[119 105  83 112 170 140 159 127 147  66 150] : Tufen
[129 102  81 143  92 182 105 131 181 142 171] : nuzo
[ 71 122 124 157 103 114  77  98 144 176 132] : gelo
[165 136 152 103 142 109 149 129 117 120 119] : nereb
[103 147 125 150  88 108  99 118 124 123 120] : basan
[104 132 141 174  97 130 149 129 120 132 126] : gigat
[104 132 141 174  97 130  92 117  85 148  89] : Fip
[212 110 140  94 202 146 196 143 149 139 147] : gez
[ 71 122 124 157 103 114  77  98  83  87  99] : kevi
tags:
[117] -> Q_479
[136] -> Q_950
[181] -> Q_282
[124] -> Q_205
join nereb 8:  -> Q_479
q: [104 132 141 174  97 130 149 129 120 132 126] -> gigat
q: [103 147 125 150  88 108  99 118 124 123 120] -> basan

[113  99 120 167  75  85 165 162 131 108  97  90  77 160  99 131 149 172
 145  92  96  64 129  95 104  78 153  67 120 192 100  99] -> gelo
[109 103 131 203 109  85 167 198 156 114 132 140  77 116  87 145 111 122
 152  89  89 123 129 122 162 101 171 123 144 165  92 119] -> basan
[119 112 138 173  97 102 147 168 152 125 133 128 129 113 108 140 116 110
 128 120 112 133 143 133 138 119 135 124 154 133 109 129] -> nuzo
[109 103 131 203 109  85 167 198 156 114 132 140 130 116  87 145 111 122
 152  89  89 123 129 122 162 101 171 123 144 165  92 119] -> gez
key -> tag
[67] -> Q_278
[198] -> Q_658
[162] -> Q_995
join gelo 7:  -> Q_995
q: [113  99 120 167  75  85 165 162 131 108  97  90  77 160  99 131 149 172
 145  92  96  64 129  95 104  78 153  67 120 192 100  99] -> gelo

[ 81 141 112  91  60 223 104  60] = Fip
[ 90 144 111  98  58 219 110  58] = nuzo
[ 85 143 112  95  58 221 107  58] = gelo
[106 140 113 107  68 202 122  68] = Bubu
key -> tag
[90] -> Q_602
[106] -> Q_15
[141] -> Q_737
[81] -> Q_655
join Fip 0:  -> Q_655
q: [106 140 113 107  68 202 122  68] -> Bubu
q: [ 85 143 112  95  58 221 107  58] -> gelo
q: [ 81 141 112  91  60 223 104  60] -> Fip

[ 81 101 201 167 144] = gigat
[ 48 141 211 104  90] = gelo
[ 99 149  76 166 113] = gez
[216  98 116  27  92] = nuzo
[ 76  38 104 138 149] = Bubu
Table of tags by key:
[149] -> Q_911
[141] -> Q_610
[98] -> Q_733
[27] -> Q_411
join nuzo 1:  -> Q_733
q: [ 81 101 201 167 144] -> gigat
q: [216  98 116  27  92] -> nuzo

[ 78 109 118  38 174 141 115  81 137 168 159 172 111 102 194 127 106  56
 130 157 123 111 138 132 166 111  78 103] -> Fip
[ 93 129 105  77 146 142 156  95 132 158 150 189 159 102 145 127 140 102
 139 152  98 105 156 129 161 116  94 136] -> gelo
[111 105 106  98 160 145 160 119 129 126 100 164 153  99 178 114 138 115
 157 182 141 101 121 152 129 107  73 130] -> nuzo
[ 87 135  85 100 105 128 175  53 189 181 112 153 110  95 137 125 144  93
 138 140  94 121 207 118 209 161  79 158] -> Pef
[ 75 121 119  61 148 154  99  78 138 183 160 200 125 101 158 129 130  86
 144 152 116 147  95 144 199  98 102 127] -> gigat
[111 108 106 105 120 144 148 100 145 160 122 195 169 106 122 123 148 133
 155 157 116 123  92 164 174  97  86 155] -> nereb
[121  75 105 106 156 140 186 128 161 137 125 174 177  93 129  99 153 152
 160 159 127 114 113 180 135  88  94 117] -> basan
[ 96 103 101 103 166 157 159 120 173 144 112 152 137  72 180 101 150 134
 183 175 152 146 113 167 153 104  94  91] -> Tufen
[ 97 150  84 134 126 151 165 112 119 129  66 165 126  91 174 125 138 101
 155 196 142 109 155 126 141 150  55 174] -> gez
[ 86  83 100  87 172 142 159 125 102 117 123 189 122 102 152 112 118  84
 123 178 135 101 144 143 121 114  79 141] -> Bubu
Table of tags by key:
[124] -> Q_441
[180] -> Q_222
[66] -> Q_372
[150] -> Q_798
[125] -> Q_909
[149] -> Q_716
join basan 10:  -> Q_909
q: [111 105 106  98 160 145 160 119 129 126 100 164 153  99 178 114 138 115
 157 182 141 101 121 152 129 107  73 130] -> nuzo
q: [ 87 135  85 100 105 128 175  53 189 181 112 153 110  95 137 125 144  93
 138 140  94 121 207 118 209 161  79 158] -> Pef
q: [ 78 109 118  38 174 141 115  81 137 168 159 172 111 102 194 127 106  56
 130 157 123 111 138 132 166 111  78 103] -> Fip
q: [ 97 150  84 134 126 151 165 112 119 129  66 165 126  91 174 125 138 101
 155 196 142 109 155 126 141 150  55 174] -> gez

[ 91 113 122  71] : nereb
[ 79 103 161 214] : gigat
[ 94 125  98 115] : Fip
[ 88 107 121  44] : basan
key -> tag
[113] -> Q_492
[103] -> Q_881
[79] -> Q_83
[107] -> Q_61
[161] -> Q_194
[125] -> Q_118
join gigat 1:  -> Q_881
q: [ 94 125  98 115] -> Fip

[222 129 133 138] = gigat
[175 127 135 142] = basan
[210 129 134 141] = kevi
[193 128 134 142] = Fip
[125 125 134 141] = Pef
[140 126 134 140] = nereb
[175 127 135 143] = gelo
tags:
[135] -> Q_100
[133] -> Q_777
[175] -> Q_452
[134] -> Q_526
[132] -> Q_839
join gelo 2:  -> Q_100
q: [175 127 135 143] -> gelo

[127 133 157 117 124 106  95 145 128 112 136 139]  gez
[133 130 190 108 120  88  76 172 143 105 149 134]  nuzo
[145 129 207 112 128  78  82 177 154 113 176 120]  Fip
[125 130 150 118 127 110 101 143 129 117 134 135]  Pef
[143 161 208 115 122  39  72 179 108  84 153 173]  nereb
[141 154 211 114 119  43  68 182 115  83 156 168]  Goba
[132 139 196 108 116  73  52 192 134  84 145 146]  basan
[126 132 159 115 125 104  92 147 130 109 137 140]  gelo
[127 134 184 111 118  89  70 173 138  98 140 140]  gigat
[146 170 210 116 125  32  83 174 102  85 155 184]  kevi
[127 133 157 112 124 106  95 145 128 112 136 139]  Tufen
tags:
[130] -> Q_789
[132] -> Q_690
[104] -> Q_551
join gelo 1:  -> Q_690
q: [133 130 190 108 120  88  76 172 143 105 149 134] -> nuzo
q: [141 154 211 114 119  43  68 182 115  83 156 168] -> Goba
q: [127 133 157 117 124 106  95 145 128 112 136 139] -> gez
q: [126 132 159 115 125 104  92 147 130 109 137 140] -> gelo

[146 186 224 190 159  75 188 171] -> gelo
[223 152 194 181 114 104 147  96] -> Goba
[ 32 120  49 134 128 108 168 169] -> Tufen
[ 41 147  76 187 143  74 189 154] -> basan
[146 186 224 190 159  75 127  69] -> kevi
[ 32 120  49 134 136 108 168 169] -> gez
tags:
[187] -> Q_275
[189] -> Q_51
[190] -> Q_67
[134] -> Q_439
join basan 3:  -> Q_275
q: [146 186 224 190 159  75 188 171] -> gelo
q: [223 152 194 181 114 104 147  96] -> Goba
q: [ 41 147  76 187 143  74 189 154] -> basan

[104 100  96 117 140 136 132 136] -> nuzo
[158 128 100 113 124 143 119 209] -> Bubu
[ 83  90  78 111 146 141 135 149] -> Fip
[136 117  87 111 130 145 123 203] -> kevi
[131  73  78  99 148 139 133 148] -> gez
[140 118 137 127 130 122 130 101] -> nereb
[ 61  89  92 120 148 134 139 105] -> gelo
[191 146 179 137 116 108 124  81] -> Pef
[148  80 122 114 142 119 137  75] -> Tufen
[165 150 170 137 117 115 124  99] -> gigat
[ 79 187 157 156 114 129 123 132] -> basan
tags:
[118] -> Q_754
[157] -> Q_191
[100] -> Q_189
[80] -> Q_93
[188] -> Q_763
[90] -> Q_258
[158] -> Q_905
[187] -> Q_827
[146] -> Q_35
join basan 1:  -> Q_827
q: [ 79 187 157 156 114 129 123 132] -> basan

